After every row comes roughly how far along a hidden order it lies, from 0 to 9.
5.7	-19.4	-2.8	-12.3	1.4	11.3	13.8	1.4	4.1	1.6	2.5	-6.1	-1.7	-79.5	-11.9	9.9	-18.7	-0.9	8.8	-5.0	9.8	9.1	15.5	-5.1	-20.2	-1.3	26.5	-25.7	-2.8	0.9	2.8	0.1	-0.9	-0.5	11.5	4.3	4.1	-26.5	-4.7	-4.1	0.0	6.3	-2.9	2.7	-7.1	39.7	15.5	1.6	60.2	18.8	3.3	-2.4	-2.1	1.6	-0.1	-3.5	3.6	45.3 -> 3
-0.7	3.4	-3.8	16.0	-2.2	-7.3	-17.9	-1.0	2.8	-1.7	3.4	1.0	8.5	37.3	-5.7	4.6	-9.9	-3.8	7.6	0.8	17.8	22.8	-7.9	-1.1	-1.4	3.1	7.3	-1.8	-10.5	0.7	1.7	-6.0	-11.1	0.7	-1.8	-1.2	6.1	-18.9	-12.8	7.4	0.1	5.7	3.7	1.2	15.6	-8.1	-8.5	-15.9	-99.9	-27.8	3.2	-10.4	1.6	3.3	-1.3	10.5	-3.2	-54.6 -> 7
0.7	10.4	-3.4	15.7	-1.6	-2.3	7.4	-3.6	8.2	3.5	1.6	5.6	2.4	35.3	-11.0	6.4	-3.9	-2.4	6.5	-7.5	6.6	24.1	30.6	0.1	-68.2	2.7	21.9	-18.5	8.0	-1.7	4.0	0.0	2.1	0.9	-6.8	0.6	-14.2	-27.4	-9.1	0.5	0.6	7.2	-2.8	3.2	2.7	3.4	-29.4	-4.4	57.0	-47.9	2.1	-19.1	-1.7	2.7	0.6	-3.1	1.5	6.2 -> 6
3.0	-10.1	-2.1	15.6	-0.9	-13.6	-11.9	1.5	5.6	-2.2	2.4	-2.7	8.8	48.8	-4.4	4.4	-9.7	-3.2	9.4	-1.0	15.4	-1.3	-21.1	-1.0	17.1	3.1	-5.9	-1.0	1.5	6.0	4.0	-4.6	-4.7	-1.6	-2.1	-0.8	-6.0	-13.6	-6.9	6.3	0.4	4.4	6.7	0.8	8.2	-28.8	-19.6	-16.8	-99.9	7.0	1.5	1.9	-3.4	3.3	0.3	4.7	-3.9	-61.1 -> 8
-4.4	-7.9	-1.6	23.5	-0.9	-17.8	-0.5	5.7	8.5	-1.0	3.9	1.4	4.3	64.5	-7.0	-1.3	-0.2	-2.9	5.4	-6.6	6.2	-7.6	16.3	-1.2	56.0	1.9	1.0	-11.5	29.6	2.6	1.9	-5.0	6.6	-2.4	-6.9	1.4	-19.8	-24.7	1.1	5.5	0.6	3.0	0.8	-1.3	1.9	-27.9	-44.6	-5.4	99.9	12.8	-0.8	14.6	-8.4	2.5	1.9	-4.6	-2.1	2.4 -> 7
9.5	-39.7	-2.8	-11.9	-0.3	12.5	-6.0	5.2	-1.8	-2.4	3.4	-4.2	5.1	-61.7	-7.7	15.8	-23.9	-1.3	7.8	-6.5	13.4	1.4	-54.5	-1.1	-0.4	-0.7	18.4	5.0	-7.6	8.7	3.5	-2.9	-7.7	-0.6	16.7	-2.5	-2.3	-7.2	-3.7	-9.8	-1.0	1.8	4.9	1.6	0.8	51.9	65.0	-12.6	-35.2	51.4	0.8	10.5	-5.1	3.2	-1.4	12.7	-3.8	10.0 -> 3
-1.1	12.7	-1.8	-4.3	-0.7	-5.4	12.5	-5.4	13.1	3.6	1.8	0.2	-3.6	-4.3	-7.5	8.3	2.2	-1.0	8.0	0.4	4.3	7.5	35.1	-2.3	-21.4	1.8	16.1	-22.8	5.6	-0.8	4.2	3.5	3.9	0.8	-2.3	3.5	-2.1	-20.1	-6.6	-1.8	0.9	8.2	0.2	3.4	-7.8	-17.6	-53.9	-0.9	86.9	3.0	2.1	-11.0	-3.5	2.0	1.0	-7.8	1.5	28.1 -> 7
0.7	-24.2	-3.1	11.5	0.9	-1.5	5.7	14.1	3.2	-2.3	1.5	-1.0	1.5	2.6	-7.8	0.9	-15.9	-2.5	4.5	-10.3	6.9	-6.2	18.7	-3.0	31.5	-1.4	18.2	-18.8	16.8	4.4	1.9	-4.9	2.6	-3.9	0.2	1.5	-12.5	-27.1	4.6	2.1	-0.2	2.2	-0.8	-0.8	-4.0	19.0	-19.8	-1.6	84.6	4.5	0.2	20.3	-9.5	2.2	2.1	-3.6	3.2	9.7 -> 6
-4.3	-1.1	-3.7	17.2	-0.6	-9.6	-9.6	7.4	1.3	-3.2	2.7	-1.5	5.7	25.7	-7.1	-1.7	-11.0	-3.3	5.6	0.6	11.5	12.5	23.2	-4.8	37.5	1.0	9.8	-16.2	-3.7	-0.4	0.0	-8.3	-9.8	-1.7	-2.2	2.0	11.6	-28.1	-6.2	12.8	-0.1	4.4	0.4	-0.9	10.1	1.7	-39.6	-7.7	-29.2	-34.0	3.5	4.0	-0.4	2.2	0.3	5.7	1.1	-43.7 -> 6
-6.7	14.1	-1.1	-3.8	-0.3	-11.8	2.2	-5.1	8.6	1.2	3.4	-4.6	-1.4	-29.4	-7.1	0.9	0.7	-1.1	8.2	7.3	11.6	9.5	41.7	-6.7	43.3	1.1	7.2	-20.0	-0.8	-3.3	-0.5	-2.1	0.5	0.8	4.8	5.5	19.6	-22.6	-8.6	8.3	0.7	7.3	-1.4	0.8	0.6	-24.3	-52.8	2.6	74.3	11.4	3.5	-3.8	2.4	0.7	-0.5	-5.6	0.8	27.4 -> 5
-0.5	19.6	-0.8	4.3	0.8	-11.2	16.6	-9.1	8.9	4.1	0.0	-2.4	-0.5	6.7	-7.1	-4.4	2.9	-1.5	7.6	1.5	8.7	14.8	57.7	-5.3	-24.4	1.9	4.4	-35.3	9.1	-6.5	2.1	3.0	8.8	0.8	-3.8	7.9	0.8	-31.5	-7.7	12.9	1.8	6.7	-4.8	1.8	-1.2	-35.1	-58.7	7.5	78.0	-25.7	3.9	-17.7	6.1	-0.6	0.7	-20.3	4.0	23.3 -> 5
7.9	-18.5	-2.8	7.8	0.8	-6.1	4.3	7.5	5.4	-1.0	-0.2	-2.2	4.2	57.3	-6.2	6.6	-14.8	-2.6	6.9	-6.9	9.7	-5.5	1.3	-1.6	-30.4	1.5	7.0	-21.1	2.8	7.3	7.2	0.5	-1.1	-3.1	-4.8	0.7	-16.7	-18.7	-2.0	1.6	0.8	6.2	5.6	2.1	-4.5	-9.1	-30.5	-10.1	-74.6	-3.6	1.7	1.9	-7.1	2.7	2.2	-4.3	1.7	-58.3 -> 9
2.9	-1.9	1.7	-4.5	1.5	-18.9	9.9	-5.3	13.1	1.3	1.2	-9.6	1.3	18.2	-1.9	-0.6	3.5	-1.2	8.5	3.7	14.2	-18.3	12.0	-5.0	39.2	2.2	-19.2	-22.3	14.3	1.5	4.2	3.5	11.5	-1.3	2.7	7.1	-6.5	-14.1	-2.9	11.8	1.9	5.5	3.6	0.6	-6.0	-63.7	-54.7	3.5	30.9	63.0	1.7	4.1	-0.7	-0.3	1.0	-17.3	-2.2	7.5 -> 7
5.2	-15.9	-2.4	-5.9	0.4	-3.4	-3.6	4.4	3.6	-1.6	-0.2	-6.1	3.0	5.7	-3.1	7.6	-13.7	-1.9	7.2	1.4	12.4	-3.9	-6.0	-2.8	-7.2	1.0	3.2	-11.6	-15.4	6.8	4.8	-0.8	-9.9	-1.6	3.6	0.6	5.9	-12.0	-5.2	3.5	0.2	6.0	8.0	2.3	-2.4	-10.7	-19.0	-11.1	-99.9	15.7	2.9	0.7	-2.3	2.3	0.4	3.6	0.9	-58.3 -> 9
-2.4	8.4	-1.9	11.2	0.0	-9.5	-4.3	4.9	0.3	-1.6	0.3	0.6	3.7	21.9	-3.0	-7.7	6.8	-2.0	0.8	1.5	5.7	13.7	36.9	-3.6	7.8	0.6	4.3	-11.4	-4.0	-3.4	-1.2	-5.1	-10.1	-0.7	-4.7	2.2	8.5	-24.0	-4.7	16.0	0.2	1.9	-1.2	-1.1	9.1	-9.8	-40.9	-4.4	-43.9	-56.2	2.8	-1.9	5.2	0.3	0.0	-0.6	3.1	-56.0 -> 6
8.9	-21.8	0.1	-6.8	-0.4	-3.6	0.3	-5.5	9.7	1.4	3.4	-5.2	4.2	-12.2	-5.1	13.2	-7.7	-1.3	9.6	-4.3	14.7	-5.4	-45.6	0.4	-11.9	2.4	-0.6	0.6	7.8	7.0	6.1	2.9	6.7	-0.1	8.9	0.2	-19.6	-4.1	-5.5	-6.9	0.7	5.0	6.1	3.2	-3.8	-13.6	21.6	-8.8	4.8	71.1	-0.2	2.0	-5.1	2.3	-0.5	-1.3	-5.1	20.2 -> 5
-6.6	-9.7	-3.0	-2.2	-0.3	0.6	1.8	4.6	4.9	-1.1	5.1	-3.6	-1.0	-51.1	-11.9	5.1	-12.1	-1.5	6.2	0.7	8.9	7.1	29.2	-6.2	56.7	-1.2	23.0	-18.4	1.3	-0.4	-1.2	-5.1	-3.0	-0.6	9.3	3.7	15.7	-26.9	-2.6	1.3	-0.5	5.2	-2.3	0.2	-0.7	21.1	-22.7	-0.1	99.9	25.1	2.1	10.6	-4.3	2.1	-0.2	0.8	1.4	44.9 -> 3
-3.6	-12.3	-3.9	7.0	-0.1	-7.5	-7.5	12.1	2.3	-3.8	2.4	-5.6	2.9	10.8	-3.6	2.6	-13.0	-2.5	6.1	1.9	10.0	-2.0	23.2	-5.5	56.0	-0.4	12.2	-16.3	-5.3	4.0	1.6	-7.2	-10.9	-2.8	1.5	1.7	11.4	-24.1	-2.2	9.2	-0.4	5.6	4.4	-0.4	1.8	-4.1	-42.4	-8.6	-36.4	3.3	2.9	12.4	-5.6	2.8	1.2	4.5	2.2	-48.1 -> 8
8.3	-19.7	1.2	-1.9	3.7	2.5	14.0	0.8	-0.9	-0.7	0.3	-8.0	2.4	-67.1	-7.8	-10.6	-14.8	-0.6	5.6	-5.9	10.6	1.0	22.7	-6.9	15.3	-2.1	-0.8	-23.6	11.8	-5.1	-2.3	-2.0	7.4	-2.0	12.9	7.8	3.2	-28.5	1.0	17.6	0.7	-1.0	-7.3	-2.0	1.7	15.2	30.5	12.2	61.3	12.8	2.8	9.1	8.1	-2.6	-0.8	-18.9	3.2	34.4 -> 0
4.7	-2.9	-3.4	4.5	0.7	-3.1	18.1	0.2	10.6	2.8	0.8	-2.4	-0.1	30.2	-11.4	8.4	-11.3	-2.2	10.3	-5.2	9.4	8.0	43.5	-4.2	-49.2	1.3	17.7	-38.8	7.3	2.0	7.4	2.8	6.9	-1.6	-5.2	4.9	-11.5	-31.7	-4.6	0.0	1.2	10.7	-0.1	3.7	-9.1	-14.0	-59.5	-1.4	45.7	-17.2	3.3	-11.7	-6.0	2.3	2.4	-14.8	5.1	14.5 -> 8
3.7	-24.5	-3.9	18.3	-1.9	9.2	-4.7	1.3	1.8	-1.0	6.4	3.1	7.6	-38.6	-15.5	10.5	-22.2	-3.3	8.2	-14.3	13.4	24.8	-34.7	0.1	4.2	0.3	26.2	-2.6	14.7	1.4	0.6	-8.0	3.1	0.2	9.1	-1.2	-14.8	-29.0	-6.7	-6.8	-0.8	2.0	-4.0	0.4	12.6	52.9	68.8	-9.1	99.9	10.4	0.4	4.8	-4.8	3.9	-1.5	7.1	-5.0	58.4 -> 0
